Below is a small trained network, with its code and all its weights. Each question gives an input and a class and asks what happens when units are switched off, that is, made to give their printed mean instead of their output.

import numpy as np


def w(rows, s, z=0):
    codes = np.array(rows[::2]) - 128.0
    scale = np.full(codes.shape[1], s)
    scale[-1] = z or s
    return codes * scale


def f(y):
    return y / 2 * (1 + np.tanh(0.7978845608 * (y + 0.044715 * y**3)))


def log_softmax(a):
    a = a - a.max(-1, keepdims=True)
    return a - np.log(np.exp(a).sum(-1, keepdims=True))


def net(x, mask):
    res = np.array(x, float).reshape(1, 6) / 4 @ E
    y = f(res @ A[0][:, :-1].T + A[0][:, -1])
    res = res + np.where(mask, y, B[0][:, -1]) @ B[0][:, :-1]
    return log_softmax(res[-1] @ U[:, :-1].T + U[:, -1])


A, B = {}, {}
E = w([
[110,2,119],'x0',
[128,127,128],'x1',
[58,133,219],'x2',
[125,130,127],'x3',
[130,127,128],'x4',
[215,101,215],'x5',
],0.0077)
A[0] = w([
[206,122,194,10],'N1',
[54,148,67,80],'N2',
[32,126,228,150],'N3',
[157,243,128,152],'N4',
[50,147,65,73],'N5',
[48,150,67,55],'N6',
[42,147,67,67],'N7',
[52,150,68,62],'N8',
[34,145,76,50],'N9',
[143,242,123,136],'N10',
[56,150,68,76],'N11',
[209,120,192,66],'N12',
[167,254,156,114],'N13',
[56,164,72,37],'N14',
[130,4,106,138],'N15',
[45,148,63,79],'N16',
[52,147,66,88],'N17',
[27,134,238,99],'N18',
[21,132,234,115],'N19',
[94,13,141,108],'N20',
[53,147,62,72],'N21',
[131,255,164,124],'N22',
[213,118,35,48],'N23',
[201,123,33,38],'N24',
[208,121,193,44],'N25',
[205,122,194,1],'N26',
[215,113,198,57],'N27',
[210,117,34,51],'N28',
[108,14,136,114],'N29',
[149,254,152,148],'N30',
],0.0064,0.002)
B[0] = w([
[190,54,187,165],'N1',
[173,88,191,173],'N2',
[210,220,33,252],'N3',
[69,52,60,223],'N4',
[187,86,200,175],'N5',
[191,77,184,171],'N6',
[176,91,199,179],'N7',
[184,74,193,169],'N8',
[192,101,175,175],'N9',
[80,40,90,216],'N10',
[182,75,195,170],'N11',
[151,75,192,183],'N12',
[66,29,88,233],'N13',
[155,78,158,161],'N14',
[63,116,58,228],'N15',
[178,78,194,183],'N16',
[183,82,210,177],'N17',
[217,199,57,247],'N18',
[253,253,33,253],'N19',
[61,105,42,212],'N20',
[187,89,187,174],'N21',
[85,84,64,241],'N22',
[242,246,88,165],'N23',
[193,198,122,157],'N24',
[180,52,205,176],'N25',
[193,57,183,162],'N26',
[146,74,175,192],'N27',
[197,209,90,165],'N28',
[67,114,81,210],'N29',
[83,62,67,243],'N30',
],0.0059,0.0028)
U = w([
[107,129,131,254],'0',
[190,52,244,55],'1',
[91,145,124,221],'2',
[215,238,56,38],'3',
[2,36,47,14],'4',
],0.0072,0.0069)

Each question gives the input, the list of numbers given to net, and the class t.
The units are the neurons (one row each of A and B). Each row of codes is followed by its name. A weight is (code - 128) times the scale printed after its matrix; where a second scale follows, it is the last column's (A, B and U).
mask holds one flag per neuron, in row order. A switched-off neuron (its flag False) gives its mean, the last column of its row in B, instead of its output. The means were averaged over made-up inputs and are rounded, as every weight is.
A unit's drop is (log p(t) with every unit on - log p(t) with that unit switched off) / (log p(t) with every unit on - log p(t) with every unit switched off).
The circuit of an input: a set's keep is (log p(t) with only the set's units on - log p(t) with every unit switched off) / (log p(t) with every unit on - log p(t) with every unit switched off). Starting from the 12 units with the biggest drops (on a tie, the unit counted first), units are removed one at a time, each time the one whose removal leaves the highest keep (on an exact tie, the one counted first), for as long as the keep stays at least 0.8.
circuit, biggest first: the units of the circuit, biggest drop first
unit that matters most: the unit with the biggest drop
k most important neurons: the k neurons with the biggest drops, biggest first
drop when u is switched off: that unit's drop, to one decimal
input [6,5,1,-5,-4,3], class 4: circuit, biggest first -> [N20, N15, N29]
input [6,-2,7,-2,-2,-1], class 3: circuit, biggest first -> [N19, N3, N18]
input [8,-4,2,4,7,3], class 4: circuit, biggest first -> [N20, N15]
input [8,-5,-5,-6,4,4], class 4: 2 most important neurons -> [N15, N20]
input [-8,-2,6,4,-4,6], class 4: unit that matters most -> N13
input [-2,-2,5,-2,2,-3], class 3: circuit, biggest first -> [N19, N3]
input [6,-6,-8,1,4,1], class 3: circuit, biggest first -> [N23, N28]
input [8,-6,-4,1,4,2], class 4: 2 most important neurons -> [N15, N20]
input [3,-2,5,0,3,-1], class 3: circuit, biggest first -> [N19, N3, N18, N13]
input [-8,4,8,5,4,1], class 3: 3 most important neurons -> [N19, N18, N3]
input [-7,-5,8,-5,-6,1], class 3: drop when N10 is switched off -> -0.1
input [6,-7,6,-5,0,3], class 3: drop when N18 is switched off -> 0.2
input [-7,-6,3,-3,2,-2], class 4: drop when N4 is switched off -> 0.1
input [-5,6,7,-5,-5,1], class 3: most important neuron -> [N19]
